[128 = 0]
1: [124 106 161 124 155  97 110  78 173 111 148 179 152 196 131 147  63 151
 102 140 100 141 113  48 142  87 124 142 112 130 128 126 119  95 127  72
 139  89 120 176 180 113 132 132 119 108 112 146 134  97 107 160 164 166
 173 152 121  64 172 153 133 183 100  46 128 159 117 202 187 129 118]
2: [100 121 100 184 156 156 142 136 122  97 129 127 125  76 135  92 171  96
 113 123 151 117 113 141 113 138 116  69 134  80 139 161 112 104  99 119
 159 135 155 111 138 126 132 146 151 176 108 109 120 170 142 142 129 114
 142  57 122 110 135 140 116 111 118 129 127 126 158 121 112 129 143]
3: [139 136 112 160 140 174 169 148  94 135 137 102 135  66 116 136 145 140
 159 136 143 138 150 184 107 123 153 117 152  85  51 205 126 149 144 181
  72 164 135  73  84 145 115 135 101 173 149 143 146 156 131  84 124 103
 110 126 159 167 111 104 137 133 175 188 100 110 179 110 107  96 136]
4: [140 119 151 114 156  92 123  96 150 114 179 136 131 161 148 149 121 135
 128 130  93 121 120 103 191 123 164 150 152 131  88 129 124 127 113  89
 112 115 139 132 119 124 125 138 127 108 141 131 157 133 118 135 136 138
 151 149 133  87 141 110 140 165 120  95 104 124 117 131 157  93 108]
5: [159 130 172  91 126 102 167 135 151 185 155 103 158 132 131 136 109 124
 104 127 139 111 120 125 177  81 192 147 157 142 122 220 144 159 171 139
  50 122 115 101 139 112 100 130  99  92 163 134 127 122 135 128 214 133
 188 151 111 127 152 142 138 168 140 151  60 136 144 131 135  56  97]
6: [132 117 180 144 121 120 160  99 148 134 177  89 155 126 160 124 135 116
 113 120 122 118 153 131 167  85 140 135 190 135  89 173 144 151 178 130
  91 140 102 126 121 136 112 132  60 114 147  91 141 122 111 142 179 118
 167 156 107 149 101 118 104 142 141 102  96 129 157 101 121 107  83]
5 4 3 2
7: [114 106 189 129 131 118 140 119 145  95 184 117 169 128 108 142 161 103
 117 120 109 133 113  73 119  94 127 136 148 114  88 160 107 127 125  97
 149 120 154 117 110 134 102 131 140 163 109 137 136 139 122 152 108 150
 157 166 150 129 140 105 131 142  97  94 118 137 129 117 141  85  99]
4 6 2 1
8: [124 110 238 125 133 107 155  93 146 150 200 167 165 141 123 181 122  97
 132 153 102 141 124  68 121 107 140 135 143 122 122 194 138  97 134  93
 127  88  90 152 132 125 123 138 123 125 118 140 129 110 119 144 177 139
 184 144 154 119 158 134 115 148  98  75  63 109 105 142 144 129  74]
7 4 1 6
9: [126 135  73 163 156 195 125 128 114 125 108  93 167  59 131 114 141 150
 151 135 153 106 147 160 106 125 141 168 165 100  46 169 146 179 164 175
 114 175 147  95 147 137  98 150  97 175 143 102 151 195 114 124  91  83
 124 157 118 166  89 100 106 114 113 194 113 139 186  84 130 113 141]
3 2 6 7
10: [ 41 103 104 161 160 150 135 124 107  96 170 135  84  98 134 131 147  70
 149 159 108 152 145 111  85 138  57 116 113  51 164  97 117  86  90 105
 193 117 123 105 123 159 158 160 171 165  79 153 130 135 115 137  62 107
 146 110 153  97 140  89 117 128 114  95 174 118 104 176 141 143 144]
2 7 4 8
11: [125 111 193 117 144 139 132  96 172 125 117 108 140 137 153 136 130 132
 131 122 104 136 119 122 169 112 131 135 136 151  84 163 114 153 153 100
 113 124 131 108 132  73 135 126 110  99 134  95 190 152 116 168 147 135
 171 132 100  98 128 117 134 157 127 118  70 118 137 117 150 105 111]
4 6 7 5
12: [119  93 168 136 150  80  86  98 171 146 142 163 163 173 109 136  74 102
 109 129 100 135  98  95 154 113 138 145 143 128 143 111 122 101  93  56
 167  84 120 195 128 137 125 145 121 123 125 137 149 114 112 146 173 137
 192 170 117  63 172 141 124 186 139  60 144 151 100 166 159 136  77]
1 4 8 7
13: [154 114 197 140  99  58 158 125 143 180 165 135 166 118 157 165 109 149
 144 113  97 140 132  84 163 104 151 116 175 159 118 213 158 178 133 130
  50 125 114 126 131 137 119 136  67  87 144 102 155 105 131 154 232 150
 168 165 135 141 146 132 131 167 146 128  37 137 158  83 172  87 121]
5 6 11 8
14: [ 96 140 113 158 163 178 152 110 101 116 105 100  87  52 126 130 183  92
 158 147 136 136 131 182  92 105 139 128 161  88 103 131 124 158 115 119
 147 152 155  85 123 129 122 166 126 176 144 126 129 210 150 101  79  88
 135  82 129 138 109  92  99 101 146 192  74 131 154  89 103 161 131]
2 9 3 10
15: [ 93 125 121 195 118 176 173 143  63 132 161  85 145  30 139 108 164 143
 183 133 133 132 123 153  85  77 128  93 170  56 101 188 133 127 125 150
 126 165 153 102 130 159 110 156 168 196 121 172 125 133 161 117 104 108
 128  96 199 167 111 117 106  87 160 171  74 116 171 133 102 124 147]
3 14 2 9
16: [122  97 170 133 140  90 132 107 136 120 162 173 175 181 119 147  56 107
 118 106 109 155 101  73 148  97 139 121 144 102 165 137 133  74 106  84
 145  85 130 148 148 123 120 120 141  89 119 132 153 101 120 156 191 148
 207 185 143  62 171 144 114 167 136  41  83 139 106 179 167 118  84]
12 1 8 4
17: [ 87 133 108 157 155 203 132 119 122  90 121 126 179  92 130 124 185 140
 157 147 122 126 167 143 104 110 148 116 141  81  64 158 105 148 138 167
 138 161 158 101 121 141 133 146 156 175 104 137 111 196 113 126  53 108
 114 153 179 132 116  76 107 102 145 134 140 131 143 140 109 149 198]
9 14 15 3
18: [101 102 115 144 136 145 123 118 135 116 154  94 149  93 114 148 150 110
 159 126 126 105 124  95 103 110 136  94 142  95 122 180 138 121 102 124
 141 109 129 128 128 142 137 143 113 132 130 140 152 145 112 164 145 145
 171 123 151  88 114 141 131 136 112  87 130 140 127 132 134  86 122]
7 2 4 11
19: [192 117 194 139 100 105 159 118 119 183 144  98 157 111 122 153  94 135
 146 138 137 124 119 124 187 108 178 143 188 149 127 214 182 178 169 160
  34 137 107  70 135  99  77 152  70  94 174 103 141 153 121 165 247 121
 206 186 104 122 150 146 129 153 170 139  66 127 159  80 100  59  88]
5 13 6 11
20: [123 140 118 223 124 199 183 144 118 124  99  88 171  59 129 108 175 122
 158 111 150 138 141 181  86 103 145 115 132  79 108 179 152 164 133 196
 104 165 150  85 126 167 123 162 126 193 121 111 119 157 123 109 126 111
 133 102 152 141 102 129 118 108 165 153 117 125 192 109  80 103 174]
3 15 9 17
21: [164 155 116 178 126 174 188 126  88 151 132  93 161  57 163 137 179 161
 149 149 143 112 185 156 125 134 174 156 148 104  53 189 104 205 177 181
 116 181 182  56 129 154 114 134 144 180 148 123 129 144 121 112  84  95
 116 140 147 191 110 117 137 132 167 192 130 132 155 131 114  91 192]
3 9 20 17
22: [ 90 119 150 159 162 168 134 135  79 102 128 116 124  62 122 105 172 118
 126 144 111 125 170 142  73 101 124 111 126  48  99 124 123 124 109 123
 145 124 122  96 129 163 118 144 151 196 131 144 124 161 128 111  51 132
 102  96 175 178 103  95 124 141 138 154 165  99 141 134 114 145 156]
17 14 15 2
23: [145 118 207 140 111 106 175 129 136 186 169 106 174 109 124 157  99 111
 141 112 135 122 112 116 182  73 151 119 193 141 144 240 152 168 145 140
  48 143 118  99 144 129 107 174  49 100 163 123 150 117 137 157 246 109
 173 159 100 104 121 145 147 142 156 144  60 133 186  94 111  61  94]
19 5 13 6
24: [ 88  47 137  81 142  96  98 128 170  97 199 128 143 177 140 165  84  89
 122 145 114 159 101  46 138 106 131  94 126 142 167 124 127  67  81  55
 192  86 128 181 152 127 137 108 128 117 115 143 156  76 117 180 182 163
 157 151 139  67 168 120 118 165 111  54  93 141 112 178 180 105  72]
16 12 1 8
25: [101 134  90 162 142 163 139 129  93 138 112 123 137  66 131 117 147 114
 152 125 148 128 115 131  83  84 120 123 146  88 103 158 142 127 112 118
 163 160 145 120 153 144 118 149 154 161  91 135 141 163 110 126 113 125
 145  86 159 149 130 128 137 122 121 119 146 140 156 124 110 140 143]
2 22 18 15
26: [122 119  94 139 142 143 118 106 114 109 125 127 146 106 141 143 140 125
 133 156 165 151 135 114 122 112 131 126 157  98  81 147 125 122 100 117
 171 131 157 133 135 119 117 144 146 167  99 132 123 142 121 132 111 156
 132 110 147 124 115 141 150 125 123 102 123 143 142 118 116  98 144]
25 18 2 7
27: [164 195 148  96 153 119 108  75 139 120  47  96 125 204 150 133 104 178
 126 118 131 116 187 156 233 103 173 217 103 224   6 111 104 200 188 148
  90 137  83 130 169  76 157 135  41  50 178  22 138 163 117 120  90 168
 201 197   1 118 110 129  87 215 127 157 166 153 120  83 155 125 136]
11 6 4 5
28: [109  83 121 108 138  76 111 103  97 118 195 143 133 130 114 166 126 107
 135 145  95 139 108  71 125 113 112  87 117  97 168 124 108 103  98  75
 189  92 140 161 129 158 136 124 159 138  99 137 115 114 120 148 138 157
 139 132 171  52 192 138 127 163 105  53 105 129 115 187 127  99 103]
24 16 12 18
29: [115  88 177 106 169  91  91  93 161 112 174 138 175 195 134 156  88 119
  89 123 109 139 118  79 133  91 121 133  98 130 168 134 126  93 108  56
 163  78 104 178 145 126 126 134 125 154 101 140 141  86  93 147 167 151
 200 152 118  60 171 145 164 165 103  34 104 130  81 176 156  96 100]
1 12 16 24
30: [139 121 207 162 135 101 187 104 134 160 194 112 163 115 131 143 129 130
 146 109  72 133 117  96 125 104 148 113 170 123 135 152 165 117 164 126
 102 119  99 121 134 147 115 177  95 150 110 107 150 154 123 153 164 102
 169 118 134 124 131 139 119 143 136 116  90 136 157 133 115 111  75]
6 8 7 18
31: [115 143 102 181 131 182 162 154 115 115 109 118 128  57 136 100 151 106
 151 131 119 119 126 153  58 120 131 126 137  77 126 145 165 168 100 143
 158 161 145 101 149 133 113 153 127 176 102 149 137 175 134 129 130  99
 143  74 130 150  90  95 114 123 121 159 110 139 147 133 132 139 148]
25 14 2 20
32: [135 123 172 110 157  87 115  95 137 129 129 105 149 166 130 153 105 142
 131 130 127 124 133 119 169 100 152 141 134 142  58 141 131 128 122 102
 123 118 127 130 145 113 127 129  89 113 139  82 145 119 123 137 127 154
 175 161  97  95 137 140  99 172 136  93  98 139 139  95 143 102  66]
4 11 6 7
33: [129 135 151 153 151 146 156 111 128 153 125  98 189 103 145 115 144 145
 151 122 121 114 159 151 100 120 156 121 178  97  78 199 123 177 163 169
 105 170 127 110 132 150 119 138 110 158 129 123 125 184  98 142 120 113
 127 137 113 121  96 111 115 131 137 163 131  92 158 105 130  94 140]
9 3 20 21
34: [136 111 174 147 165  89 105 114 140 132 166 110 156 180 146 146 102 120
 116 117 122 153 117 112 188 110 135 124 135 150 114 127  99 120 135  79
 124 130 125 150 143 112 133 171 113 119 116 108 145 135 124 146 158 114
 149 159 108 107 168 103 121 182 102  99  73 147 151 129 136 109  88]
4 32 11 12
35: [155 131 102 152 121 211 174 172 119 146 129  96 157  31 138 116 184 161
 182 142 156 118 150 150 107 129 176 115 160  46  64 218 133 186 174 187
  54 173 165  49 109 178  83 147 103 159 180 140 127 142 135 120 169 118
  88 123 192 188 126 118 118 131 174 153 106 116 184 149  97  80 174]
3 21 20 15
36: [129 118 167 167 145 129 151 100 153 107 159 107 159 105 141 136 122 114
 134 139 115 120 156 124 114 101 114 120 165 110  98 159 137 113 125 129
 130 134  91 128 137 137 133 167  87 115 128 115 138 179 105 144 140 129
 174 121 144 112 116 108  98 146 119 132 128 112 166 104 122 118 110]
18 30 6 33
37: [ 88 148 105 142 152 164 151 113  97 131 112 125 140  68 153 120 158 126
 163 146 168 128 146 135  95 104 158 106 143  92  59 180 146 151 110 156
 132 170 142 103 165 137 130 148 139 176 121 114 115 185 112 148  77 156
 149 108 123 145 131 100 140 117 132 130 132 106 146 108 126 129 161]
25 26 17 33
38: [166 102 176 149 151  93 142 114 163 135 143 132 165 176 111 172  86 134
 108 127 112 140 122 106 161  84 150 147 133 155 111 170 138 124 149 117
 129 123 133 157 127 109 109 115  95 100 164  98 142 108 126 152 162 148
 192 175 103 120 158 123 111 166 146  71  96 159 130 122 142 107  95]
32 34 4 11
39: [115 138 122 162 109 187 180 121  94 154 155 117 196  50 159 124 179 178
 141 144 129 117 183 152 111 114 158 137 183  82  48 214 122 199 202 196
  88 168 154  62 125 147  98 136 133 176 149 141 109 161 116 108 116 133
 129 156 216 182 116  97 127 137 149 179 156 103 170 123 105  90 168]
21 35 3 33
40: [116 110 143 143 148 139 137 105 137 119 162 134 160  91 150 124 135 129
 133 148 116 151 134 114  91  82 123 130 145  79  88 122 122 147 116 114
 135 147 142 113 130 141 118 148 146 190  95 129 121 151 129 144 116 102
 175 125 156 115 124 103 149 150 151 106 144 130 127  98 140 110 137]
26 25 7 36
41: [156  93 232 157 131 132 133 107 138 164 150 113 135 118 134 159 144 137
 133 121 104 117 160 127 143  95 147 158 141 142  57 159 134 165 163 118
  80 160 120 116 130 111 122 142  68 110 176  75 130 133 113 137 158 132
 167 151 110 108 128  94 117 165 150 156 128 114 134 109 130 113  82]
6 11 32 36
42: [113 105 122  82 149  67  89 120 156 102 162 147 125 206 140 150  88 126
  77 155  81 149  95  88 142 134 120 132 117 124 132  82 116  79  77  36
 206  86 110 174 174 135 142 122 129  96 137 101 178 117 101 169 127 170
 151 152 114  53 177 119 106 177  89  46 102 140  86 142 205 141  90]
24 12 1 29
43: [ 86 123 122 145 140 152 118 117 122  77 121 141  98  69 143 103 141 106
 154 140 114 126 143 130 109 123  81 105 140  49 150 107 125 101  67  95
 192 110 139 125 124 167 138 169 178 179  77 151 137 147 125 120  81 142
 106  84 121 108 130 118 116 120 117 130 184 115 113 125 114 133 152]
10 2 22 25
44: [122 104 170 110 150 106 117 101 198 154 151 159 183 196 113 148  64 115
 121 119 116 119  73  90 147  88 117 142 132 142 197 150 138 114 138  71
 125  92  94 195 152 124 149 128 116 109 126 140 136  95 135 194 222 123
 198 157  96  78 170 143 156 174 142  43 137 127 113 165 130  84  73]
12 29 16 1
45: [ 98 135 100 130 139 172 110 115  55 107 130 119 131  89 117 123 149 100
 141 143 140 140 132 131 110 124 123 113  97 110 109 107 121 109  94 107
 167 145 153 141 136 125 130 130 142 167  90 104 154 160 125 123  92 113
 138 115 135 111 141  98 109 142 106 118 195 140 132 155 141 112 166]
25 26 43 2
46: [ 81 138 131 160 134 189 130 132  89  94 144 119 131  40 140 137 173 117
 161 144 111 136 158 168  71 119 131 101 143  77 112 174 136 127 113 128
 137 164 134  77 109 151 112 145 146 185 104 137 154 142 159 123  57 119
 106  78 141 142 116 101 132 112 130 152 124 129 170 134 128 153 167]
22 31 25 15
47: [139 163 125 172 131 174 161 122 112 125 153  83 190  64 156 119 139 138
 152 128 149 109 149 162 100 107 169 127 161 119  67 225 140 145 163 152
  75 177 131  87 142 151 102 155 119 172 149 138 144 161  89  97 136 118
 117 142 157 167  90 100 133 125 139 163 159 109 152 101 127  99 131]
33 3 39 9
48: [ 80  93 178 152 147 100 129  93 111 121 193 147 141 159 138 130 122 153
 140 143 106 146 114  81 156 128 130 127 165 133 107 159 129  96 117  70
 152 105 106 144 122 115 120 128 144 149 109 140 141 118 108 157 123 133
 179 120 141 106 152 139 118 170 113  84 128 120 121 138 120  92 106]
4 7 8 34
49: [121  95 143 116 126  63 101  91 198  97 133 186 174 181 117 135  79 114
  97  95 122 113  86  78 138 112 109 135 126 161 159 119 116  81 111  47
 156  76 115 203 153 134 163 140 106 126  98 156 148  90 105 159 179 164
 236 152  58  57 186 163 133 154  97  32 136 162  61 182 172 109 104]
29 12 1 44
50: [112  95 199 156 125 128 177 100 171 151 179  73 189  77 162 138 124 126
 154 115 105 121 132 143 150 125 173 121 158 124  69 203 145 174 182 151
 100 153 118 100 123 122  98 154 109 116 114 107 138 174 116 130 168 115
 144 145 125 135 125 103 115 143 163 153 122  94 175  88  98  93 134]
33 6 36 41
51: [133 111 192 163 115  94 152  95 150 165 186 107 163 125 168 158 117 122
 147 135 136 115 161 113 161 126 155 134 161 143  94 179 155 142 163 141
  44 139 142 116 124 130 112 146  86 117 149  91 155 121  94 121 181 116
 140 171 159 116 147 112 132 170 182 136  96 144 131 108 136 117 105]
6 41 13 50
52: [204 123 123 119 116  92 171 135 150 179 131 121 167 174 135 150  92 141
 127 118 165 120  85 136 223  95 179 157 169 159  93 204 136 182 134 139
  28 151 105 123 165  87 102 128  40  54 171 114 141 130 132 178 239 133
 181 165  75 100 143 117 117 167 161 150  45 144 141 111 117  51  85]
5 19 23 13
53: [ 91 119 143 140 137 132 149  95 155 117 103  98 166 117 134 108 144 139
 140 131 129 123 150 158 126 133 134 146 119 118  66 163 130 158 145 150
 107 143 155  94 163 138 139 132 116 146 134  86 123 194 125 155 130 118
 146 142 108 131 115 100 110 159 100 160 163 122 173  71 117 124 150]
33 36 37 9
54: [ 94  95  87 122 149 137  93 103 102 114 127 159 124 151 118 148 120 105
  77 141 132 157 107  75 127 123 134 125 111  68 144 114 100 110  87  85
 153 106 160 160 138  93 125 132 152 152 118 134 143 122 126 151 130 134
 140 114 138  81 160 114 132 164  98  99 124 132 110 144 142 147 121]
28 26 45 48
55: [113 133 164  83 116  84 112 104 169  77 152 161 159 197 126 161  63 105
  97 131  87 145 101  60 134  91 114 135 116 123 151 121 141 100 121  39
 180  68 102 193 155 133 159 136 128 134 121 151 155 102 107 151 136 205
 194 174 104  81 180 138 101 167  95  23  97 128  81 168 191  97 119]
29 1 49 42
56: [ 74  87 131 130 147  86 123 112 165 108 119 137 137 186 150 166 125  85
 123 155 104 144 118  72 116 106  97  90 128 105 185 109 134  85  80  69
 182 103 116 162 154 122 141 135 112 111  85 141 144  69 136 141 142 138
 140 116 120  67 155 129 173 159 130  55 109 135 112 157 148 112 101]
24 29 28 54
57: [127 127 112 172 134 216 155 144  94 107 110  90 158  60 148 136 157 148
 158 149 168 127 131 201 113 122 172 107 160 126  72 190 163 160 129 196
 115 164 132  91 122 124  99 155 106 155 123 128 137 189 149 109  88 106
 138 106 123 159 100  90 109 106 178 191 132 125 163 104  89 102 145]
3 20 9 47
58: [105 140 133 149 152 143 133 105 114 130 111 110 151  95 120 130 159 138
 131 147 123 148 139 100 119 108 146 124 142  81 100 180 101 163 119 145
 152 143 138 106 139 147 103 138 124 168 104 127 137 155  96 137  97 125
 137 137 195 138 126 116 153 172 111 130 137 109 127 118 137 116 119]
40 26 25 37
59: [ 83 125 141 178 146 169 128 148  88  97 145 128 131  59 136 115 158 115
 149 133 142 130 161 126  83  97 104 125 139  79 113 130 112 113 112 138
 171 145 150 102 105 147 121 144 179 185  75 156 130 165 139 122  84 125
 139  96 173 142 133 103 134 119 143 133 178 112 150 128 126 136 144]
22 25 46 43
60: [106 130 139 157 143 145 139 103 113 129 139  81 157 117 157 107 135 148
 151 139 127 118 137 138 135 130 144 100 130 119  84 157 113 132 109 122
 133 127 101 145 154 131 132 128 120 136 115 128 113 180 110 116 114 109
 153 121 120 110 144 102 102 176 115 124 149 133 136  88 138 109 107]
36 53 58 40
61: [119 109 144 103 142  99  89  93 167  98 180 165 190 206 121 149  76 133
 105 142  96 148 101  40 126  88 105 109  97 112 168 155 140 103 117  87
 141  88  92 191 148 137 131 151 142 154 112 149 161 113 104 147 194 147
 167 175 147  72 170 121 139 190  85  38 100 123  94 195 179 115  86]
29 1 55 16
62: [ 95 120  74 142 141 132  97 107 102 128 136 155 109 127  94 133 104 121
 104 152 113 140 107  56 109 114 105  91  99  62 145 109 156  85  73 112
 183  97 127 133 168 124 140 139 165 135  74 146 130  90 127 132  92 150
 141 106 168  68 140 122 141 164 125  81 101 151 107 157 131 123 146]
54 28 56 26
63: [130  87 201 112 111  84 159 124 148 154 189 111 169 114 133 138 110 111
 149 135  98 129  92 103 169  91 159 159 164 131 155 202 153 136 152 137
  75 121 126 124 132 112 117 153  54  94 148 121 150 129 127 149 182  91
 188 157 126 102 148 143 127 144 127 125  47 159 144 124 128 108  73]
23 5 30 13
64: [ 91 128  81 129 136 101 100 100  96 122 124 127 101 143 124 129 135 119
 124 148 117 146  99  91  98  96 120 107 112  89 126 133 102 118 107  78
 160  99 125 138 160 105 107 125 144 134  93 135 116 130 122 120  82 146
 154 104 148 126 122 114 153 161  93 111 140 116 139 156 133 141 142]
54 62 26 45
65: [127 119 116 168 136 176 140 133  92 113 134 111 142  58 134 124 160 125
 143 134 119 153 163 159  75 113 132 137 150  64  81 191 143 151 114 170
 126 174 132  81 130 133 121 149 119 177  96 129 117 174 146 135  97 123
 128  89 132 148 118 117 118 134 136 151 122 128 151 120 114 118 151]
46 31 37 25
66: [143  76 195 117 147 104 128 118 141 110 186 123 149 169 101 165 119 102
 134 140  94 137 116  61 151 102  95 149 141 112 135 171 126  89 112 105
 155  91 106 146 130 118 133 129 142 125 107 133 139 122  95 145 130 152
 161 196 142  97 127 115 125 175 122  47 141 116 110 172 149 135  95]
48 8 7 16
67: [ 92 138  97 108 177 102 107 115 101  96 159 163 120 176 137 145 132 118
 100 161  97 144 134  53  79 117  99 102 120  60 124  58 108  95 102  69
 215 109 143 152 159 138 127 132 154 172 100 141 138  67 152 139  56 155
 163 122 170  92 148 115 125 134 101  61 113 146  57 182 177 183 147]
62 54 64 28
68: [108 128 116 140 143 170 126 126 115 115 100 129 128  51  96 118 150 117
 140 131 144 128 122 126  83 121 117 118 121  77 102 153 144 123 119 114
 163 152 154 102 127 149 139 162 166 167 104 131 119 164 125 125  81 123
 122 113 164 129 129  95 119 103 131 128 152 103 136 134 120 124 130]
25 59 22 37
69: [101 139  95 160 135 144 136  94 133 127  84 112 168 113 108 102 144 108
 147 110 157 132 132 154 148 118 125 125 148 116 103 166 138 145 114 133
 134 141 148 127 164 117 116 160 133 139 115 107 125 172 110 153 116 106
 174 102 114  97 127 100 135 161  96 124 135 137 139 106 137 135 132]
60 53 25 26
70: [ 87 142  95 130 167 165 130 129  90  71  61 122 133 121 117 116 143 139
 163 144 122 134 161 168 127 146 135 123 115 106  89  94 107 119 103  87
 183 154 144 106 147 123 142 133 186 165 110  90 144 165 122 121  33 162
 110 104 114 123  96 117 157 129 119 123 167 117 140 122 104 139 191]
45 68 26 43
71: [126 112 189 140 148 114 174  98 130 124 173  98 157 132 154 179 129 102
 137 130  77 119 131 126 165 114 116 118 165 128 127 149 142 116 127 115
 137 100 140 133 104 118 112 160 107 122 119 127 140 151 134 159 145 133
 163 153 120 105 157 113 127 168 125 109 108 139 143 127 131 105  89]
30 4 36 34
72: [155 121 213 149 148 138 160 104 145 162 170 129 174 149 156 135 125 144
 132 127 102 127 132 136 153 135 166 146 159 127  59 203 132 149 186 170
  66 142 134  99 115 103  82 143  66 132 167 116 162 157  98 128 137 132
 155 176 149 140 126  96 123 149 132 152 120 127 152  86 140 118 116]
51 41 50 6
73: [108  84 158 139 140  93 146 112 143  96 189 149 145 154 130 156 125 102
 142 149  93 136 144  59 123 106 119  92 134  78 140 122 129  91 134  62
 159 103 120 162 130 126 122 136 186 152 110 125 137 117 120 150 127 146
 135 158 176  96 158 131 141 136 146  67 120 124 122 194 148 122 110]
28 66 48 56
74: [143 100 178 140 108 110 198 137 153 191 188 122 162 103 147 139  97 133
 130 107 108 129 109 109 153 129 163 144 171 128 140 215 166 144 152 138
  67 126 129  97 101 112  95 150  72  90 152 123 170 160 130 175 255 124
 168 131 124 118 137 124 144 136 155 136  28 134 158 136 124  76  84]
23 63 5 13
